Below are the code and all the weights of a small trained network. Each question names an input and a target symbol and asks about switching units off, where a switched-off unit gives its printed mean instead of its output.

import numpy as np


def w(rows, s, z=0):
    codes = np.array(rows[::2]) - 128.0
    scale = np.full(codes.shape[1], s)
    scale[-1] = z or s
    return codes * scale


def norm(h):
    return h / np.sqrt((h * h).mean(-1, keepdims=True) + 1e-5)


def softmax(a):
    e = np.exp(a - a.max(-1, keepdims=True))
    return e / e.sum(-1, keepdims=True)


def log_softmax(a):
    a = a - a.max(-1, keepdims=True)
    return a - np.log(np.exp(a).sum(-1, keepdims=True))


def net(x, mask):
    ids = ['αβζθμπσψ'.index(c) for c in x.split()]
    T = len(ids)
    res = E[ids] + P[:T]
    u = 0
    for l in range(2):
        r = norm(res)
        for j in range(3):
            rows = slice(4 * j, 4 * j + 4)
            q, k, v = (r @ M[l][rows].T for M in (Q, K, V))
            z = softmax(np.where(np.tri(T) > 0, q @ k.T / 4**0.5, -1e9)) @ v
            o = O[l][rows]
            res = res + np.where(mask[u + j], z, o[:, -1]) @ o[:, :-1]
        u += 3
    return log_softmax(norm(res)[-1] @ U[:, :-1].T + U[:, -1])


Q, K, V, O = {}, {}, {}, {}
E = w([
[181,84,93],'α',
[171,107,112],'β',
[144,90,124],'ζ',
[114,117,152],'θ',
[132,169,77],'μ',
[230,161,144],'π',
[75,254,167],'σ',
[127,125,191],'ψ',
],0.0053)
P = w([
[66,44,102],'0',
[255,151,218],'1',
[109,86,91],'2',
[244,174,195],'3',
[122,97,86],'4',
[252,201,197],'5',
],0.0018)
Q[0] = w([
[125,159,111],'0.h1',
[122,143,87],'0.h1',
[140,2,89],'0.h1',
[141,107,73],'0.h1',
[153,148,161],'0.h2',
[188,119,97],'0.h2',
[174,121,140],'0.h2',
[85,70,81],'0.h2',
[146,148,64],'0.h3',
[64,33,97],'0.h3',
[118,119,156],'0.h3',
[164,146,94],'0.h3',
],0.022)
K[0] = w([
[140,156,106],'0.h1',
[142,126,78],'0.h1',
[98,1,125],'0.h1',
[116,92,92],'0.h1',
[134,169,115],'0.h2',
[188,112,109],'0.h2',
[152,139,108],'0.h2',
[104,48,146],'0.h2',
[172,141,90],'0.h3',
[154,34,147],'0.h3',
[110,119,146],'0.h3',
[134,141,85],'0.h3',
],0.024)
V[0] = w([
[82,153,80],'0.h1',
[51,82,48],'0.h1',
[133,124,135],'0.h1',
[206,68,211],'0.h1',
[128,105,71],'0.h2',
[148,50,206],'0.h2',
[137,89,137],'0.h2',
[106,205,244],'0.h2',
[200,28,125],'0.h3',
[84,137,185],'0.h3',
[133,87,173],'0.h3',
[142,210,2],'0.h3',
],0.0078)
O[0] = w([
[84,130,81,61],'0.h1',
[71,187,105,70],'0.h1',
[134,125,135,138],'0.h1',
[199,138,214,255],'0.h1',
[131,110,107,108],'0.h2',
[72,162,127,215],'0.h2',
[100,139,118,155],'0.h2',
[158,140,226,139],'0.h2',
[116,69,172,161],'0.h3',
[121,172,159,144],'0.h3',
[117,131,174,158],'0.h3',
[158,109,12,56],'0.h3',
],0.012,0.0026)
Q[1] = w([
[143,188,211],'1.h1',
[251,148,160],'1.h1',
[155,50,116],'1.h1',
[100,34,199],'1.h1',
[211,184,136],'1.h2',
[183,166,84],'1.h2',
[176,173,156],'1.h2',
[123,143,179],'1.h2',
[146,95,66],'1.h3',
[116,123,132],'1.h3',
[94,145,194],'1.h3',
[94,125,164],'1.h3',
],0.021)
K[1] = w([
[160,181,216],'1.h1',
[254,136,144],'1.h1',
[142,45,112],'1.h1',
[98,21,211],'1.h1',
[182,216,166],'1.h2',
[126,201,117],'1.h2',
[189,159,168],'1.h2',
[171,83,160],'1.h2',
[178,88,94],'1.h3',
[146,132,121],'1.h3',
[85,185,156],'1.h3',
[131,166,135],'1.h3',
],0.02)
V[1] = w([
[123,104,57],'1.h1',
[127,28,92],'1.h1',
[128,138,107],'1.h1',
[141,151,255],'1.h1',
[173,101,84],'1.h2',
[89,167,158],'1.h2',
[172,74,78],'1.h2',
[122,130,130],'1.h2',
[82,124,95],'1.h3',
[98,139,116],'1.h3',
[116,157,129],'1.h3',
[141,66,115],'1.h3',
],0.0091)
O[1] = w([
[163,100,196,58],'1.h1',
[119,26,181,87],'1.h1',
[140,138,140,109],'1.h1',
[49,164,2,254],'1.h1',
[51,153,144,77],'1.h2',
[201,82,127,165],'1.h2',
[62,184,137,66],'1.h2',
[129,120,135,130],'1.h2',
[165,136,171,116],'1.h3',
[143,103,157,132],'1.h3',
[112,93,156,139],'1.h3',
[165,188,94,100],'1.h3',
],0.0086,0.0036)
U = w([
[63,30,129,104],'α',
[112,92,9,118],'β',
[197,245,76,130],'ζ',
[239,77,90,207],'θ',
[151,170,254,45],'μ',
[127,102,167,58],'π',
[20,189,130,250],'σ',
[145,93,160,71],'ψ',
],0.0097,0.002)

Each question gives the input, a string of symbols that net reads in full, and the target symbol t.
The units are the heads (4 rows each of Q, K, V and O). Each row of codes is followed by its name. A weight is (code - 128) times the scale printed after its matrix; where a second scale follows, it is the last column's (O and U).
mask holds one flag per head, layer by layer. A switched-off head (its flag False) gives its mean, the last column of its rows in O, instead of its output. The means were averaged over made-up inputs and are rounded, as every weight is.
A unit's drop is (log p(t) with every unit on - log p(t) with that unit switched off) / (log p(t) with every unit on - log p(t) with every unit switched off).
The circuit of an input: a set's keep is (log p(t) with only the set's units on - log p(t) with every unit switched off) / (log p(t) with every unit on - log p(t) with every unit switched off). Starting from all 6 units, units are removed one at a time, each time the one whose removal leaves the highest keep (on an exact tie, the one counted first), for as long as the keep stays at least 0.8.
units of the circuit, in order: the units of the circuit, biggest drop first
unit that matters most: the unit with the biggest drop
which heads matter: for each layer, one digit per head in row order, 1 if its drop is at least 0.15 and else 0, layers parted by /
drop of u: that unit's drop, to one decimal
input θ θ σ, target ζ: unit that matters most : 0.h3
input θ σ θ ζ θ, target σ: units of the circuit, in order : [1.h1; 0.h3]
input μ ζ ζ, target α: which heads matter : 011 / 000
input ζ θ π σ μ, target β: which heads matter : 101 / 000
input π ζ θ θ θ ζ, target σ: which heads matter : 000 / 100
input μ θ θ σ θ ζ, target ζ: units of the circuit, in order : [0.h3; 0.h1]
input ζ μ θ α ζ θ, target θ: which heads matter : 001 / 000
input ζ α θ ζ, target σ: which heads matter : 001 / 100
input β θ σ, target ζ: which heads matter : 001 / 000
input θ ζ θ π θ β, target β: which heads matter : 001 / 100
input β σ σ α, target ζ: which heads matter : 100 / 000
input σ ζ ζ π ψ ψ, target ζ: which heads matter : 001 / 000
input ζ μ θ, target σ: which heads matter : 000 / 000
input θ ζ θ ζ π μ, target θ: which heads matter : 000 / 100
input θ σ σ μ μ ψ, target θ: units of the circuit, in order : [0.h1]
input μ ζ θ ψ, target θ: which heads matter : 010 / 000
input θ ζ θ ψ ζ, target α: drop of 1.h3 : 0.0
input σ θ θ θ ζ θ, target ζ: drop of 0.h3 : 1.6
input σ θ ψ θ μ, target β: drop of 0.h1 : 1.4
input π σ θ α θ ζ, target ζ: units of the circuit, in order : [0.h3]
